Here is a tiny trained network, its code and every weight. The questions are about switching its units off for an input and a class, where a switched-off unit gives its printed mean instead of its output.

import numpy as np


def w(rows, s, z=0):
    codes = np.array(rows[::2]) - 128.0
    scale = np.full(codes.shape[1], s)
    scale[-1] = z or s
    return codes * scale


def f(y):
    return np.maximum(y, 0)


def log_softmax(a):
    a = a - a.max(-1, keepdims=True)
    return a - np.log(np.exp(a).sum(-1, keepdims=True))


def net(x, mask):
    res = np.array(x, float).reshape(1, 5) / 4 @ E
    y = f(res @ A[0][:, :-1].T + A[0][:, -1])
    res = res + np.where(mask, y, B[0][:, -1]) @ B[0][:, :-1]
    return log_softmax(res[-1] @ U[:, :-1].T + U[:, -1])


A, B = {}, {}
E = w([
[204,248,147,122,210,159,95,226,117],'x0',
[147,154,118,228,105,2,226,132,92],'x1',
[71,142,97,80,145,45,51,150,134],'x2',
[205,198,64,72,93,92,129,106,37],'x3',
[163,115,1,147,146,117,167,135,231],'x4',
],0.01)
A[0] = w([
[116,117,138,132,149,53,62,169,115,111],'N1',
[43,136,127,179,254,172,145,189,199,166],'N2',
[135,86,74,82,179,141,102,91,222,253],'N3',
[59,163,116,56,200,65,82,163,52,178],'N4',
[60,97,188,115,124,85,114,103,58,209],'N5',
[168,173,132,104,138,193,173,107,79,241],'N6',
[193,133,132,168,78,47,157,131,33,244],'N7',
],0.0079,0.0035)
B[0] = w([
[29,134,120,128,141,91,128,162,157,183],'N1',
[174,147,127,154,114,137,65,187,253,238],'N2',
[182,120,65,93,123,85,133,151,129,238],'N3',
[58,163,111,49,166,145,113,164,69,239],'N4',
[75,129,194,135,185,185,130,50,156,230],'N5',
[206,36,121,154,82,95,68,164,52,223],'N6',
[125,123,152,144,197,63,179,95,111,254],'N7',
],0.011,0.0098)
U = w([
[86,41,169,132,128,160,178,55,146,91],'0',
[121,54,4,114,73,62,172,80,203,166],'1',
[166,144,153,132,133,137,107,223,215,165],'2',
[143,73,202,121,70,150,64,110,40,128],'3',
[181,105,53,83,109,221,89,144,78,161],'4',
[190,148,138,177,117,48,183,126,46,141],'5',
[39,166,126,87,155,103,119,142,112,168],'6',
[144,116,144,167,95,143,116,164,104,4],'7',
],0.011,0.003)

Each question gives the input, the list of numbers given to net, and the class t.
The units are the neurons (one row each of A and B). Each row of codes is followed by its name. A weight is (code - 128) times the scale printed after its matrix; where a second scale follows, it is the last column's (A, B and U).
mask holds one flag per neuron, in row order. A switched-off neuron (its flag False) gives its mean, the last column of its row in B, instead of its output. The means were averaged over made-up inputs and are rounded, as every weight is.
A unit's drop is (log p(t) with every unit on - log p(t) with that unit switched off) / (log p(t) with every unit on - log p(t) with every unit switched off).
The circuit of an input: a set's keep is (log p(t) with only the set's units on - log p(t) with every unit switched off) / (log p(t) with every unit on - log p(t) with every unit switched off). Starting from all 7 units, units are removed one at a time, each time the one whose removal leaves the highest keep (on an exact tie, the one counted first), for as long as the keep stays at least 0.8.
circuit, biggest first: the units of the circuit, biggest drop first
k most important neurons: the k neurons with the biggest drops, biggest first
drop of u: that unit's drop, to one decimal
input [-6,-1,2,8,-8], class 6: 2 most important neurons => [N4 N7]
input [-1,7,3,2,5], class 5: circuit, biggest first => [N7]
input [-2,1,2,1,-7], class 6: 3 most important neurons => [N4 N6 N1]
input [-1,7,4,5,-4], class 6: 4 most important neurons => [N4 N5 N1 N6]
input [-3,7,4,1,1], class 6: circuit, biggest first => [N6 N3]
input [-7,-7,-4,1,0], class 1: 3 most important neurons => [N3 N4 N6]
input [6,0,-2,0,-5], class 3: 2 most important neurons => [N6 N3]
input [2,-5,0,8,-5], class 3: 3 most important neurons => [N6 N3 N2]
input [-1,1,2,-8,7], class 2: drop of N2 => 2.3
input [-5,7,7,-4,1], class 6: drop of N6 => 0.2
input [-7,-3,-8,-8,5], class 1: drop of N3 => 0.3
input [1,-8,-4,-6,-5], class 2: drop of N6 => 0.0
